[159 147 142 157 155  85 188 166 161 110 104 174 162 113] : Z_994
[158 147 160 173 163 121 188 166 117 135  92 174 163 131] : Z_299
[152 136 163 175 164 135 172 159  95 138  94 160 158 146] : Z_161
[149 141 171 173 160 129 174 157  97 137  89 165 158 138] : Z_724
[159 147 142 135 158  85 188 166 161 110 104 174 163 113] : Z_597
[ 70 116 121 116 130  85 128 116 161 178 122 142 144 116] : Z_427
[159 147 142 157 155  85 157 166 157 163 104 163 163 163] : Z_377
[ 71 119 121  97 131  92 127 147 159 178 122 138 135 126] : Z_409
[140 120 136 128 143 167 147 125 135 109 117 106 122 177] : Z_604
all Z_427: [116] => 2 4 8 14
all Z_724: [97] => 9
all Z_377: [157] => 4 7 9

[108 136 149 108  84 108 193 108] : Z_463
[140 140 138 150 134 138 140 142] : Z_494
[182 157 150 171 103 106 176 106] : Z_471
[109 156 134 148 134 120 120 134] : Z_575
[187 108 165 135 187 108 193 108] : Z_521
all Z_494: [138] => 3 6
all Z_575: [134] => 3 5 8
all Z_471: [150] => 3
all Z_463: [108] => 1 4 6 8
all Z_521: [108] => 2 6 8

[164 126 147 154  78 162 147 116] -> Z_614
[169 125 151 140  78 117 125 116] -> Z_79
[169 125 170 140  78 117 149 112] -> Z_340
all Z_79: [125] => 2 7
all Z_614: [164] => 1
all Z_79: [169] => 1

[126 135 114 142 108 136 126 146 138 149 123 104 127] = Z_382
[111 141 184 168 143 148 148 168 127 120  98 111 127] = Z_672
[ 68 159 169 103 131 122 151 134 130 163 143 142 122] = Z_350
[ 75  93 136  98 129  89 154 130 119 156 150 114 158] = Z_952
[119  93 136  98 119 136 154 144  86 156 150 114 158] = Z_481
[135 107 135 121 122 122 117 115 107 130 120 115 139] = Z_996
[ 85 126 138 133 133 117  98 146 147 166 100  85  85] = Z_293
[136 135 116  85 101 126 170 111 158 148 164  98 153] = Z_562
all Z_996: [107] => 2 9
all Z_672: [148] => 6 7
all Z_350: [134] => 8
all Z_996: [135] => 1 3
all Z_672: [127] => 9 13
all Z_481: [136] => 3 6
all Z_293: [85] => 1 12 13

[136 141 119 119 111  88 107 121 143 156  78 135 146 137 117 112 117 119
 137 112 125 148 110 103  91 148 109 152 140 146 143 113 104 141 160 143
 138 113 141 116 132 160 133] = Z_513
[191 141 174 119 111  88 107 121 114 156  78 135 146 137 117 112 114 156
 137 112 173 148 110 103  91 153 109 152 140 146 123 113 159 129 160 143
 138 113 141 116 132 113 133] = Z_479
[142 143 129 135 124 137 138 110 135 124 108 136 107 106 129 140 126 143
 117 156 133 143 118 115 123 115 129 138 148 132 158 110 124 113 120 158
 134 114  98 115 107 158 128] = Z_931
[165 123 116 148 141 120 145 135 115 112 127 141 106 132 107 124 128 125
 142 135 129 137 106 109  88 124 147 102 108 129 140 105 102 135 125  95
 133  95 163 140 164 124 119] = Z_998
[136 141 146 132 114 149 142 145 119 112 146 131 127 134 123 125 139 146
 128 145 131 119 131 129 143 109 114 123 139 130 125 125 134 131 128 137
 111 126 142 116 130 119 121] = Z_245
all Z_513: [160] => 35 42
all Z_513: [116] => 40
all Z_245: [131] => 12 21 23 34
all Z_513: [138] => 37
all Z_245: [146] => 3 11 18
all Z_479: [137] => 14 19

[145 159 122 119 132 123 110 138 114 143 144 162 125 113 134 113 122 130
 137 106  96 118 138 106 120 124 163 153 124 122 133 115  98 140 122 127
  97 121 125 137 148 128 166 129 145 132 152 132 113 116 122 118] -> Z_429
[123 152 112 139 114 128 145 152  93 154 131 137 133 136 128 113 139 136
 180 131 125 131 116 109 123 119 122 128 116 118 120 111 143 154 111 132
 124 107 131 145 148 124 131 120 126 153  98 125  92  92 131 118] -> Z_57
[136 116 132 143 126 137 110 109 114 136 134  93 141 144 175 125 102 127
 111 150 167 143 109 128 135 144 119 135 145 136 128 120 130 119 119 140
 113 141 112 107  99 124 119 107 129 175 104 140 131 126 134 136] -> Z_543
[136 116 140 143 126 137 110 146 114 136 134  93 141 144 175 125 102 127
 111 150 146 143 123 128 135 144 119 135 145 136 124 124 114 119 119 140
 146 141 112 107  99 124 119 107 129 146 104 140 124 126 134 136] -> Z_558
all Z_558: [140] => 3 36 48
all Z_543: [175] => 15 46
all Z_57: [131] => 11 20 22 39 43 51

[189 189  99  99  99 100] : Z_319
[166 166  86  76 168 162] : Z_370
[167 167  92 167 167 167] : Z_323
all Z_323: [167] => 1 2 4 5 6
all Z_319: [99] => 3 4 5
all Z_370: [166] => 1 2
all Z_319: [100] => 6

